The symbols move the nodes like this.
+: NH->BF, FS->GQ, NB->FQ, GM->DG, ZD->FQ, GD->CR, QN->JP, FT->MD, GF->QT, LZ->PZ, DR->QS, HC->TP, MR->TC, LH->DL, QF->GP, FH->NL, QM->QR, ZC->SM, SB->GF, NS->ZZ, RJ->JJ, CR->NH, QT->PH, GP->NJ, TD->HT, JQ->CR, HM->HG, FQ->FG, FZ->QP, FR->HT, PR->FT, QL->FG, DL->CM, MD->LT, CD->CR, HT->NC, TR->FP, LF->ZC, JP->GH, JF->QJ, SZ->MB, LT->HM, NC->RJ, LP->JR, NL->JT, GL->LH, RR->MJ, RT->TR, BG->HR, JD->HC, FG->CD, SG->GF, NM->PJ, JR->FH, MJ->MN, FJ->PH, MP->CJ, RZ->SZ, HP->BG, QS->RZ, CJ->SB, TC->DM, RF->GJ, PZ->ZZ, CT->LZ, QG->MG, LD->HM, CM->NM, JB->HT, MB->TC, BF->JQ, SM->PP, FC->RF, FL->BN, NJ->HP, GJ->NH, BT->RZ, QJ->JD, TP->NB, DG->GH, MN->PR, GH->BT, MG->TD, BN->HP, GQ->HB, DM->MN, HR->CH, ZB->DR, DD->JB, PH->HR, CH->QG, JT->ZZ, JJ->MP, ZS->GF, RL->BG, TT->FS, QP->LF, HB->RJ, QR->BF, HL->QN, PJ->GJ, ZZ->DD, PP->FC, BH->ZD, HG->PR, FP->QM
%: NH->JD, FS->GL, NB->GH, GM->QL, ZD->TP, GD->MB, QN->RZ, FT->GP, GF->BN, LZ->LF, DR->GD, HC->GM, MR->BT, LH->PJ, QF->DD, FH->RF, QM->CR, ZC->RF, SB->CM, NS->CM, RJ->SB, CR->FQ, QT->RL, GP->LP, TD->FR, JQ->ZD, HM->RL, FQ->NB, FZ->SM, FR->QF, PR->ZB, QL->DR, DL->RT, MD->NJ, CD->QN, HT->MP, TR->BF, LF->ZZ, JP->NH, JF->PR, SZ->QJ, LT->HP, NC->SG, LP->TD, NL->JB, GL->NM, RR->BG, RT->QL, BG->HP, JD->BH, FG->HL, SG->NL, NM->FP, JR->ZZ, MJ->CH, FJ->HG, MP->LZ, RZ->JF, HP->FH, QS->TC, CJ->PZ, TC->MN, RF->GQ, PZ->NC, CT->QP, QG->GF, LD->MJ, CM->TR, JB->JJ, MB->DM, BF->BH, SM->GJ, FC->FS, FL->LD, NJ->JR, GJ->HB, BT->ZB, QJ->FL, TP->DG, DG->FG, MN->DG, GH->ZD, MG->QT, BN->RZ, GQ->NH, DM->BN, HR->TD, ZB->JP, DD->CT, PH->RR, CH->ZS, JT->HT, JJ->CT, ZS->FT, RL->QG, TT->NS, QP->PP, HB->DL, QR->NH, HL->QS, PJ->QM, ZZ->NC, PP->FZ, BH->HC, HG->BG, FP->GJ

The rows follow the links: the fewer symbols apart two nodes are, the more alike their rows tend to be.

Each row is also shifted at random along 9 hidden directions that mean nothing.

Some nodes, each with a row of numbers:
JQ: -110  -100    +1   +20    +4   +25   -25   +36   -60   -50  +103   +77   +19   +82   -38   +16   -78   -76    +5   +10  +102   -82   +25    -7   -86   -47    -4   -48   -12   +34   -17   -46   -12   -84   -23   +16   -27  +166   +82   +12    +5  +114   -10   +58   +30   +53   -52   -58   +45  +126   +32  +190   -21   -83   +32   -29   -50   +97   -14   +61   -44
DM:  -17   -82   -48   -12    -4   -97  -138  -120   +64   +47   -97   -17   +15  +106   -46  +149  -153   +40   +15    +9   +85   -95   +64   +79   -21    -4  -131  -166   -58  +167  +105   +73  +104   +68   +45  -119   -85   -63   +46   +33  -122   -13   +96   -51  -148   +32   +48   +38   +11   -87   +42  +116   -76   +18  +106  +148   +31   -23   -15   -26   -43
QS:  +15    -8   +69  -111   -45   -13   +20   -94   -20   +24    +7   +13   +11   -57   -83   -98  +122  +119   -19   -17   -17  -102   -16  +111   +17    +8   -48    +8    -9   +14   +52    +1    -1  +104   +83   -47   -56  -118   -61   +66   -82   -87   +46   -78  -178   +55    -3  +191    +8   +16   -68    -6  -102   +95    +8   +43   -61   -71   -17   +29   -40
JT: +219   +94    -9   +49     0   +18   -55   +37   +72   +19    +9   -89  -110   -33   -80   -38  -122   +85  -142   -28    +4  -126   -37   +40   -86   +49    -9  +143   +95   -43   -25    -6  +192   -63    +6    -7   -42   +30   +36   +35   -65   +38    +7   +29   -30   -20   +58   -58   -64   +64   +10   -57   +38     0   -44   +15   -11   +90   -49  +100  -131
CT:  +59   +45    +4    -1   -27   -45   -49    +4   +39   -17   -30   -69   -45   +27   -38   +14  -116   +89   +90   -37   -31   +39   +19   -67   +17   +56   -35   -42   +17   -46   -36    -1  -170   +36   -67   +50   -53   +56    -2   +20   +23   +26  +101   +60   -43   -80   +47   -19   +82   -44    -7   -10   -21   +46    -1   +15   +37   -31   +78   -18   +48
CM:  +96   +40   -56   +11   -26   -47   +45   +54   -46   -28  +104    +1   +67    -7   -13   +23   -18   -10   +43  +122   -45   -35   -62   -90   -10   +60   +17   +37   -13   +11   +13   +73    +2  -123   +33   -45   +58  +167   +30   -56   +54   -45   -43   -18   +30   +44   +76    -7  +104   -53   +53   -30   -11   -11   +19   -28  -122   +79   +72   +10  -116
CR:  -30    -5   -73   +25   +28    -2   +83   -30   -25   +21    -9   -19   +50   +23   -17    +7    +2   -25    -2   -23   +81   +34   +53  +107   +16   +15   -27   +48   +48   -22   +98    +6  +212  -121   +32    +2   +65   -98   +86   +50   +55   +33   +31   +39   -13   +21   -74   +54  -144   +13  +140   +18   +45   +14   -45    +5    -9    +6   -94  +141   +56
HP:  +20    +9   +44   +67   +65   +56   -72   -12   +54   +41  -100   +48  -108   -32   +56   -34   -10   -58  -227   -17   +19   -45   -28   +45   -58   -70   +67  +127   +61   +64   -50    -3  +223   +26   +14    +5   -17  -108    +5   -31   -73    -7  -129   -77   +82   +28   -21  -136  -122   +83   -49    +5   +42   -40   -39   -28   +55  +107   -73   -21   -29
MD:  +28   -26   +12   +54    -2    -4   -45   -16   +12   +11   -56   +27   -45   -48   +27    -1  -178   -13   +58   -39   -78   -46   -33   -86   -35   -62    +5   -23   -28   +29   +37   +20   -41  -110  +152   -20   -35   +52   -26   -16   +32   -15   -25  -101    +5   +20   +71   +33  +147   -44   -10  +114    +0   -53   -39   -70  -160   +68    +0   -13   +50
JB:  +96   +70   +35   -30   +16   +73   -74  +101   -13   -46   -17   -82   -65   -89   +30   +41  +146   +57   +49   -86   -33   +14   -61   -40   +36   +25   -27   -39   -30   -93   -99   -92  -161  +151   -25   -31   -44   -96  -112   +30   +15   +67   +21   +60     0  -116    -8   +45   -60   +16  -158   -93   +34   +29    +9   +31  +181  -177   -60   -58   +62
MR:   +6   -34   -77   -32   -33   -52  +124   -60   +33   +74   +48   -34   +28   -47   +24    -8  +209   +85   +37   -31   -41   -27   -42   +94   -16   +95   +48    -8   -15    -6  +134    -3  +136    +1   -18  -156   -51   -10    -4   +54   +20   -88   +30   -77   -55   -20    +2   +38   +69   -84   +54  -191   -29  +103   +34   +25   +92  -106  +152    +7   -59
BN:   +2   -70  +108   -68   -56   +44   -93   -34   +39   +29   +55   +43   -38   +48   -35   -52   +53   +39   -37   +26   -80   -99   -54   +44   -66   -18   -16    +4   -43   +77   -16   +20   -82  +132    +2   -57   -92   +27   -57   +12   -71   -19   +18   -61  -151   +61   -19   +30  +136   +42   -59   +58   -57   +48   +99   +90    -2    -1   +95   -72  -137
LZ:  -25   +21   -71   +21   -47   -36  +109   -45   +90   -32   +51  -114    -6   +62  -102   +11   -58   +37   +78   +80   -23    -9   +41    -8   +19  +133    +4   -28   +68   -26   +23   +21   -42   -79   -57   +23   -71   +79   +11   -23     0   +29   +74   +31  -129   -50   +71   +24  +151  -134   +80   -45   -29   +50   -24   +79   +55  -100  +202   +74   -43
PR:  -51   -16   +49   -62   +12    +0   +80   -41   +54   +38   -56   +48   -67    -7   -68  -224   +90   +47  -184   +42  -166   +27   -32  +140   +14   +41   +83  +150   +81   +40    +5   +88   +93    +1   +27   +38   -11  -240   +20   +18    +7  -104    +1  -170  -146   +62   -76   +44   -44   +18  +109   -31   +11   +29   -49    +2   -58   +81   +26   +65   +36
FC:  -69   +81   +88   +14   -25   +18    +7   -86    +4    +1   -78   +28   -10   -31   +71    -8  +116   +21   -17   -24   +58   +52    -3    -6   +57   -13   -20  +112   +32    +4    +8   -54   +26  +101   +50   +80   +52  -127  -169    -4   -28   -77   -55   +24    +9    +7   -22   +84   -89   +20  -122   -28   -59  +129   -80   +31   +82   -93   -52   -24   +47
TT: +260  +143  -122   +50   -14  -136   -51   -40   +44  +121   -85   -38   -10  -135   +77   +57  -120   +94   -12    +8   +38   -42  -118   -41   -83    -9   -30  +160   +34   +67   +81   +94  +314  -116  +118  -132   +38  +105   +56   -27    +9   -83  -116    -5   +48    -9  +132   +26    -7  -124   +52  -130   -32   +94    +8   -35   -73   +82   +68   -30  -184
HB:  -73   +53   +15   -18   +20    +2   -45   +76  -104  -102    -7   +44   +59    +6   +29   +73   +45   -70   -51  +120   +32   -30   -33   -53   +18   +20   -33   +12   -22   +67   -93   -22   -49   +10   +66   +46   +86   -50   -71   -46   -39   -55   -60   -14   +48   +72   +12   +53   -70   +46   -89   +62   -52    +3   -58   +41    -7   +64  -157   +31   +41
CD:  +56   -60   -83   +23   +26   -44   +18   +51   -77   +24   +80   +37   +33   -10   +84   +50  +111   +16   +89  -118   +59   +44   +61   -79   +61   -28   +38  -132  -104   -97   +50   -33   -27    +3  -185   -77    -6  +123   +83   +57  +109   +32   +24   +56  +209  -137   -34  -249   -28   +64   +19  -117   +48   -62   +70  -137   +44    +8   -23  -132   +29
TP: +126   +38    +8   -62   +38   -85  -181   +51   -38   +97  -105  +104  -122  -144   +18  -131   -84   +91  -133  -110   +52   +14   -73   +16   -96  -142   -42  +139   +65   +26  -126   +48   +61   +90    -4    +7   -31   -27  +147   +62   +20   +91   -90   +63   +53   -49   -84   -26  -160  +167    -3   +54   -60   -11   +65  -136   -50  +169   -75   -48   -30
MP: +107   +56   +21   -17   -42   +14  -109  +142   -36   -51   +56   -50   -67   -54    -6    +3   -14   +77   +76   -39   -80   -54   -55   -70   -50   +44   -50   +31   -28  -131   -98   -43  -173   -14   -13   +63   -27  +198   -30   +17   +30   +12   +38   +38   +67   -53   +91   -39   +97   +77  -117   -70   +18    -1   +41   -24   -25   +20    -9   -51   -66
RR:   +7   -25  +190   -96   -25   +81    +6   -47   +60    +9   +60   +36    -6    +9   -73  -186   +80    +2   -80   +44   -65   +88   +32   +14   +62  -117   +41   +31    -1    -4  -115   +30  -232  +260   -95   +77    -9   -93   -53   -69   -82   +14   -22   +51  -121   +46  -114   +35   -18   +36   -59   +34    +6   -16   +61   +29    -5   -69   +49  -111   -58
BF:  -31   -41   +19   -25   +25    +3    -3   +29   -32   -18   +52   +41    +9   +53   -37   -56   -57   -27   -24   +16    -9   +46   -48   -17   -42   -22   +36   +15   +29   +67   -56   +21   -77    -2   -12    -6   +34   -25   +70   +14   +68   +67   +28   +58   -81   +41  -116   +40    +9   +68  +141  +142   +15   -10   +11    -1   -37  +104   +15   +71   +44
FJ: -233   -90   +70   -70   +40   +23   -18    -2    -6   -23   -13   +50   +48   +35   +33   +13   +23  -137   -41   +59   +73   +13   +35   +27    +7  -108   +42  -136   -48   +67  -110   -60  -140  +141   -13   +49   -31   -18    +8   -81  -141    -6   -81    +4   +40   +80     0   +57   -21   -13  -102   +60   -20   -85   +29    -2   +44   -36   -22   -60   +68
FQ:   +9   +13  -107    +4   +57   -69   +11   +28   -43   +74   -62   +22   -19  -117   +50   -10   +35    +9   -39   -78  +113   +22   -17   +59   -43   -52    +4   +54   +53   -29    +1   -19  +207   -57   -12   -34   -13    -1  +143   +45   +48   +64   -95   +38  +130   -61   -26   -24  -137   +36   +30   -66    -5   -15    +7  -107   +47   +29   -30   +19   +15
FL:  -62   -10   +32   +36   -33  +103   +18   +98    -1   -16   +70   +25   -52   +49   +58   -66  +143   -25   -32   +41  -167    +1   -35   +87   -69   +78   +32  +185   +29   -85   -10   +23   +58  -103   -21  +104   +52  +114   -21    +0   +99   -48    -6   -93   +70   +51   -10   -96   +70   +92    -7   -72   +83   +18   +28   +37   +15   +62   +43    -4   -96
CH:  +60   -80  +206   -34   -73  +116   +74   -52   +63    -2  +252   +51   +10  +119  -172  -219   -34   -28  -113   +87   -49   -73   +78   -20   -11   -79   +72   +45   +13   -68   -48   +30  -169   +96  -164  +102   -21  +206   -13   -80  -120   +18   +19   +63   -80   +95   -44  -160  +129  +120   -13   +57   +45   -83   +46   +17  -147   +97  +102   -53  -253
LF: -101   +48   -74    +7    -2  -105   -19   +91   -36    -8  -100   -44   -16   -46  +142   +32   -72   +31   +95   -66   -34   +47   -59   -39   -50   +70   +30   +34   +30   -51   -44   -65   -25  -145   +61  +108   +44   +99   +39   +33   +79   -93   +11    -9  +161   -21  +147   +37   +45   -31    +8  -109   -17   +48   -98  -107    +8   +90   +16   +62  +168

From each start, follow one symbol. Which node do you reach?
Answers are names.
 -56   -11   +23    +5   +24   +41   +37   +25   -60   -61   +66   +41   +72   +87   -48   -27   -50   -79  -125   +82   +31   -27    +9   +35   -27   +14   +24   +73   +48   +45   -10    +2  +102  -111   +41   +61  +110   -41   +52    +8    +3   -21   +22   +12    +6  +117   -74    +8  -102  +115  +117  +121   +28   -27   -81   +24   -86  +171  -144  +160   +33
%	CR
 +83   +68  -135   +72   +14   -85   +19   -62  +103    -1   -95  -152   -27   +12   -84  +111  -235   +47   +86   +34   +10   -14   +18   -38   +19   +89   -58   -86   +50   +28   +70   +69   +51  -114   +48   -62   -67   -11   +45   -14   -10   +48   +63    -5  -106   -70  +114   +53   +75  -217   +97    +5    -7   +17   -17   +66   +13   -67   +92   +71   +10
%	NC
  +6   -15   +56   +11   +23   -77  -122   -14   -11    +2   -78   +73    -8   +71  +106   +50  -107   +19   +13   -61   +23  +161   +14  -210   +67   -61   +55  -127   -59   +97   -82   +24  -235  +159  -116   -11   +39   -71    -7    +2   +61   -18   +41   +68   +61  -102   -84  -157    -1    +1   +56   +95   -30   +25    -9   -52   +68   +78   +30  -148  +181
+	GJ
-220   -41    -4   -42   +47   -21   +40    -7    -9   -17  -125   +21    +2   -87   +56   -18   -37   -80   +62   +38   -95   +11   -98    +1   -25   -37   +67   -36    -4  +122   -32   -21  -110   -44  +223    -7   -40  -107   -42   -53    +0   -37   -95  -130   -58   +83   +56  +250  +126  -128   -19   +79   -45   -20   -72   -54   -48   -35   +66   +58  +201
+	HM
 +72   +95   -16   -21    -7    +1  -139   +75   -31   -47   -43   -55    +1   -60   -15   +97   -59    -2   +21   +66   +16  -102   -14   +32   -38   +20  -135   +56    -9   -24   -71   +10   +64   -34  +114   +47   +13   +81   -26   -31   -81    -3   -32    -3   +20   +59  +128   +90   -52   +15  -138    -5   -22    -6   +33   +71   -58   +10  -148   +11  -115
+	GF
 +25   +80   +32   -26   -19   -33   -15   +77   -22   +88   -26   +12   -85  -131  +205   -89  +178  +106   -31  -152    -2   +48  -143   -18   -87    +9   +87  +191   +38   -94   -81  -126   +39   +55   -33   +37   +44   +68   -39   +69   +65  -113   -77   +52  +176   -66   +26   -22   -53  +101   -72  -252   -16  +151   -48  -127  +123   +59   +71   -52   +20
+	LF
 -54   -77   -33   -18   -20   -20   +34   +42   -72   -12  +111   +27   +48   +39   +24   +11  +114    +5   +23   -30    -1   -80   +10   +34   -24   +54   +37   -65   -69   -30   +78   -42   +36   -60   -37   -35    +3  +112   +40   +68   +35   -76   +65   -58   +70   +21   +20   -78   +48   +90   +18   -57    -7    -8   +30   -45   -35   +75   -24   +13    -5
%	MB
+170   -37   -27   +16   +30   -23   -26   +13   +78  +104   -48   -93   +13   -17  +100   +42  -154   -21   +59   -69   -61   +98    -2   -40    -2   -86   +54   -80   -49   -28   +21   +38    +1   -23    -3   -60   +42   +44   +94   -33   +31   -12   +17   +31   +69   -14   +52   -52    +3  -140  +103  -106  +154   -79   +43   -66   -41   +34   +32   -94   +54
%	FT
 -68   +24   +13   -41   -21   +45   +81   +64   -21  -127  +100   -29   +14   +54  -131   -50   +91   -23   -62  +158   -42   -63    -8    -8    +8  +120   +34    -2   +43   -14  -110    -4  -132   +12   -74   +45   -46   +10   -33   -57   -61   +19    -1    -3   -76   +24   +26    -1   +61   +14   -40    +2   -47   -20   -28   +71   +42   -23   +56   +74   -70
%	SB
-155   -57    -4     0   +38   +47   -99   +54   -51   -20    -5   +73   -28    -3   +45   +85   +60   -84    +5   -26  +120   -29   -43   +36   -87   -61   -35   -37   -19   +67   -66   -70    -8   +48   +18   -33   -55   +15    +7   +10   -16  +141   -76   +55   +43    +4   -74   +28   -26   +88   -85  +128   -43   -22   +67   +14  +128   -36   -44    -7    +8
%	HC
 -99   -44   -38   -33    +6   -74   +51   -25   -75    -4   +20   +57   +48   -44   -62   -19    +5    -5   +16    -1   +93   -67   +63   +24   +10   -30   -22   -75    -6   -12   +38   -12   +10   -45   +12   +16   -59   +49   +58   +24   -48   +22   -36   -38   +29    +8   +18   +21    -6   +39   -34   +45   -97   -57   -18   -83   -89   +26   -38   +35   +10
+	CD
+191   +54  +116   +24   -25  +133   +18   -12   +45    +7   +33   -94   -22   -26   -69   -57   -39   +42   +23   -84   -49   +22   +59   +19   +70   -32   -40   +51   +12  -163   +31   -26   -23   +33   +25   +85   +65   -68   -93   +21   -10   +21   +94   +66   -44   -20   -21   +28   -91   +23   -49   -32  +121   -20   -47   +25   -67   -76  -145   +17    -5
+	HT
 -18   +29   -28   -62   +31   -34  -114   +65   -15   -70   -88   -61   -27   -15   -10   +82   -35   +32   +28   +11    +9   +24   -12   -30   +20   +40   -63  -120    -2   +16  -132   -34  -184  +110   -20   +20   -68  -106   -11    +9   -49   +54   +39   +37   -32   -49   +30   +64   -39   -30   -78   +23   -46    -7    +4   +50  +110   -69   -68    +1  +132
%	CT
-137   -72   +41    -2   +14   +16   -15   -24   +40   -57   -41   +13   +57  +206   -92   -18  -196  -111   -30  +128   -99  +121  +207   +43  +106   -33   -38   -91    +9    -6   -42  +141  -120   -22   -94  +226   +59   -31   +98   -73   -19   +12  +110   -52   -46   +76   -18  -105   -17   -42   +97  +144   +75  -125   +21   +72  -114   +91   -80   -19   +77
+	MN
 +94   +44   -29   -65   +27   -66    -3   +40   -95    +6   +15   +38   +48  -132   +34    +8  +112    +9    -5   +26   +36   -28  -103   -45    -4   -33    -3    +9   -37   +57   -32    -2   +14   +44   +70  -118   +23   -20    -5   -23    +2   -29  -115    -5   +34   +13    +9  +111   -37    -7   -54   -58   -72   +16   +29   -60   -30    -1   -12   -33   -49
+	TR
 -33   -49   -65   +81   +23   +28   -37    -3   +46    +2    -8    -6   -13  +110   +28  +134   -28   -44   +86   -14   +22  +107   +50    -8   +16    +7   -48   -87   -21   +40   +41   +52   -16   +13  -113   -58   -18   -10   +39    +4   +97  +162   +52   +78   -25   -95  -107  -105   +19   -53   +90  +100   +54   -19  +105   +82  +156   -96   +68   -61    +5
+	HC
